Below is a small trained network, with its code and all its weights. Each question gives an input and a class and asks what happens when units are switched off, that is, made to give their printed mean instead of their output.

import numpy as np


def w(rows, s, z=0):
    codes = np.array(rows[::2]) - 128.0
    scale = np.full(codes.shape[1], s)
    scale[-1] = z or s
    return codes * scale


def f(y):
    return np.maximum(y, 0)


def log_softmax(a):
    a = a - a.max(-1, keepdims=True)
    return a - np.log(np.exp(a).sum(-1, keepdims=True))


def net(x, mask):
    res = np.array(x, float).reshape(1, 7) / 4 @ E
    y = f(res @ A[0][:, :-1].T + A[0][:, -1])
    res = res + np.where(mask, y, B[0][:, -1]) @ B[0][:, :-1]
    return log_softmax(res[-1] @ U[:, :-1].T + U[:, -1])


A, B = {}, {}
E = w([
[128,132,116,115,82,143,118,124,138,138,131],'x0',
[130,135,137,130,136,145,130,137,128,135,138],'x1',
[69,136,101,47,179,130,131,74,156,73,233],'x2',
[117,78,163,128,76,176,172,151,45,2,129],'x3',
[52,84,190,110,136,126,32,182,184,97,88],'x4',
[135,143,128,130,97,168,114,137,141,140,153],'x5',
[144,144,147,124,118,171,132,122,158,131,137],'x6',
],0.0092)
A[0] = w([
[66,126,95,51,177,143,78,111,119,91,219,92],'neuron 1',
[188,216,76,139,150,127,185,82,74,164,164,153],'neuron 2',
[133,185,100,122,173,82,136,109,232,218,120,23],'neuron 3',
[208,119,165,215,93,129,96,193,101,170,13,123],'neuron 4',
[197,120,52,128,118,169,218,78,81,98,124,165],'neuron 5',
[202,204,77,148,107,101,249,95,77,131,183,162],'neuron 6',
[100,150,133,96,90,189,183,159,86,54,84,51],'neuron 7',
[210,137,46,99,71,85,238,31,83,153,137,182],'neuron 8',
[173,68,156,103,69,165,193,179,81,1,126,66],'neuron 9',
[170,133,159,204,86,128,149,216,85,198,28,121],'neuron 10',
[44,173,117,18,135,103,133,66,148,71,246,107],'neuron 11',
[9,141,218,81,110,98,45,169,163,102,81,188],'neuron 12',
[69,127,193,114,72,147,83,151,204,104,94,82],'neuron 13',
[39,131,32,31,191,159,119,100,121,88,230,103],'neuron 14',
[83,86,150,138,126,219,167,137,39,12,163,47],'neuron 15',
[6,142,151,171,119,136,42,178,153,111,128,140],'neuron 16',
[73,64,210,87,132,111,32,200,232,64,86,207],'neuron 17',
[30,94,171,127,141,98,91,200,155,116,70,198],'neuron 18',
[119,83,188,124,64,137,200,176,99,44,179,79],'neuron 19',
[135,174,72,94,187,108,87,150,193,208,150,27],'neuron 20',
[156,114,165,123,121,175,132,124,36,46,137,54],'neuron 21',
[187,122,113,174,90,142,98,221,124,145,77,102],'neuron 22',
[172,192,104,120,148,116,66,100,172,184,125,3],'neuron 23',
[168,189,77,160,180,94,64,103,192,178,135,34],'neuron 24',
],0.0054,0.0012)
B[0] = w([
[230,177,82,178,122,184,128,56,103,78,86,222],'neuron 1',
[77,179,178,153,68,75,141,203,119,162,220,208],'neuron 2',
[105,73,69,83,180,67,33,180,126,187,77,216],'neuron 3',
[209,160,65,130,164,218,166,20,33,57,52,229],'neuron 4',
[55,182,186,177,56,82,117,202,158,142,185,203],'neuron 5',
[74,234,253,216,58,49,181,212,105,144,238,224],'neuron 6',
[144,47,117,104,156,80,71,138,183,155,105,183],'neuron 7',
[89,217,159,177,88,128,147,172,130,134,190,225],'neuron 8',
[105,22,60,36,117,111,39,188,186,217,101,220],'neuron 9',
[198,148,87,99,200,249,168,21,74,9,62,222],'neuron 10',
[243,169,72,174,173,235,215,38,43,11,25,254],'neuron 11',
[58,215,196,232,59,109,215,185,112,147,177,234],'neuron 12',
[94,129,167,144,73,82,161,102,64,144,187,192],'neuron 13',
[239,144,82,132,157,205,149,24,44,44,67,249],'neuron 14',
[121,48,87,65,185,72,77,142,163,224,97,228],'neuron 15',
[89,179,159,174,106,102,182,155,120,140,156,204],'neuron 16',
[31,206,181,222,84,113,191,181,143,128,246,253],'neuron 17',
[117,184,191,161,84,113,172,140,133,128,192,215],'neuron 18',
[127,52,97,36,165,14,54,159,186,194,39,204],'neuron 19',
[105,66,60,7,176,98,96,135,198,157,116,207],'neuron 20',
[91,64,75,81,183,80,82,143,183,221,124,191],'neuron 21',
[163,139,95,153,138,168,186,77,94,39,48,187],'neuron 22',
[122,86,95,53,168,109,106,143,158,201,139,186],'neuron 23',
[114,62,60,30,149,99,59,161,190,195,114,203],'neuron 24',
],0.0046,0.008)
U = w([
[89,190,197,191,86,102,175,190,128,126,230,251],'0',
[213,139,104,125,149,214,163,10,90,48,69,107],'1',
[123,54,100,29,150,82,7,172,176,182,107,2],'2',
],0.012,0.00092)

Each question gives the input, the list of numbers given to net, and the class t.
The units are the neurons (one row each of A and B). Each row of codes is followed by its name. A weight is (code - 128) times the scale printed after its matrix; where a second scale follows, it is the last column's (A, B and U).
mask holds one flag per neuron, in row order. A switched-off neuron (its flag False) gives its mean, the last column of its row in B, instead of its output. The means were averaged over made-up inputs and are rounded, as every weight is.
A unit's drop is (log p(t) with every unit on - log p(t) with that unit switched off) / (log p(t) with every unit on - log p(t) with every unit switched off).
The circuit of an input: a set's keep is (log p(t) with only the set's units on - log p(t) with every unit switched off) / (log p(t) with every unit on - log p(t) with every unit switched off). Starting from the 12 units with the biggest drops (on a tie, the unit counted first), units are removed one at a time, each time the one whose removal leaves the highest keep (on an exact tie, the one counted first), for as long as the keep stays at least 0.8.
units of the circuit, in order: the units of the circuit, biggest drop first
most important unit: the unit with the biggest drop
top k neurons: the k neurons with the biggest drops, biggest first
drop when u is switched off: that unit's drop, to one decimal
input [-4,-3,-7,-1,8,3,4], class 0: most important unit => neuron 17
input [5,-2,1,8,7,5,5], class 2: top 2 neurons => neuron 9; neuron 19
input [-6,-3,-6,-1,5,0,4], class 1: top 3 neurons => neuron 4; neuron 10; neuron 6
input [-5,7,-7,-8,-2,1,7], class 2: top 4 neurons => neuron 3; neuron 24; neuron 11; neuron 14
input [7,-8,2,0,1,4,-8], class 1: top 4 neurons => neuron 6; neuron 2; neuron 5; neuron 17
input [8,-4,1,-2,0,4,-3], class 2: top 3 neurons => neuron 4; neuron 10; neuron 11
input [0,5,6,-6,-1,4,1], class 1: top 3 neurons => neuron 11; neuron 14; neuron 1
input [-4,-5,-5,-1,-5,-8,3], class 0: top 2 neurons => neuron 6; neuron 11
input [-4,-2,-2,7,6,-7,3], class 2: top 4 neurons => neuron 9; neuron 19; neuron 15; neuron 6
input [5,8,7,-7,-5,-2,-1], class 1: top 4 neurons => neuron 11; neuron 14; neuron 1; neuron 9
input [-7,-1,2,7,6,1,-8], class 2: top 4 neurons => neuron 15; neuron 9; neuron 19; neuron 6
input [2,3,-5,-4,3,-7,2], class 1: top 2 neurons => neuron 4; neuron 10
input [-8,3,8,-7,5,0,7], class 1: top 3 neurons => neuron 11; neuron 14; neuron 1
input [-4,6,-6,-4,6,8,1], class 0: units of the circuit, in order => neuron 17
input [-5,5,-4,-5,-3,8,-1], class 2: top 4 neurons => neuron 11; neuron 14; neuron 24; neuron 3
input [3,3,1,6,0,7,-2], class 2: drop when neuron 20 is switched off => 0.0
input [-3,-1,4,-6,6,-8,-5], class 0: drop when neuron 17 is switched off => 0.5
input [-8,8,6,-2,4,-4,5], class 1: drop when neuron 14 is switched off => 0.1
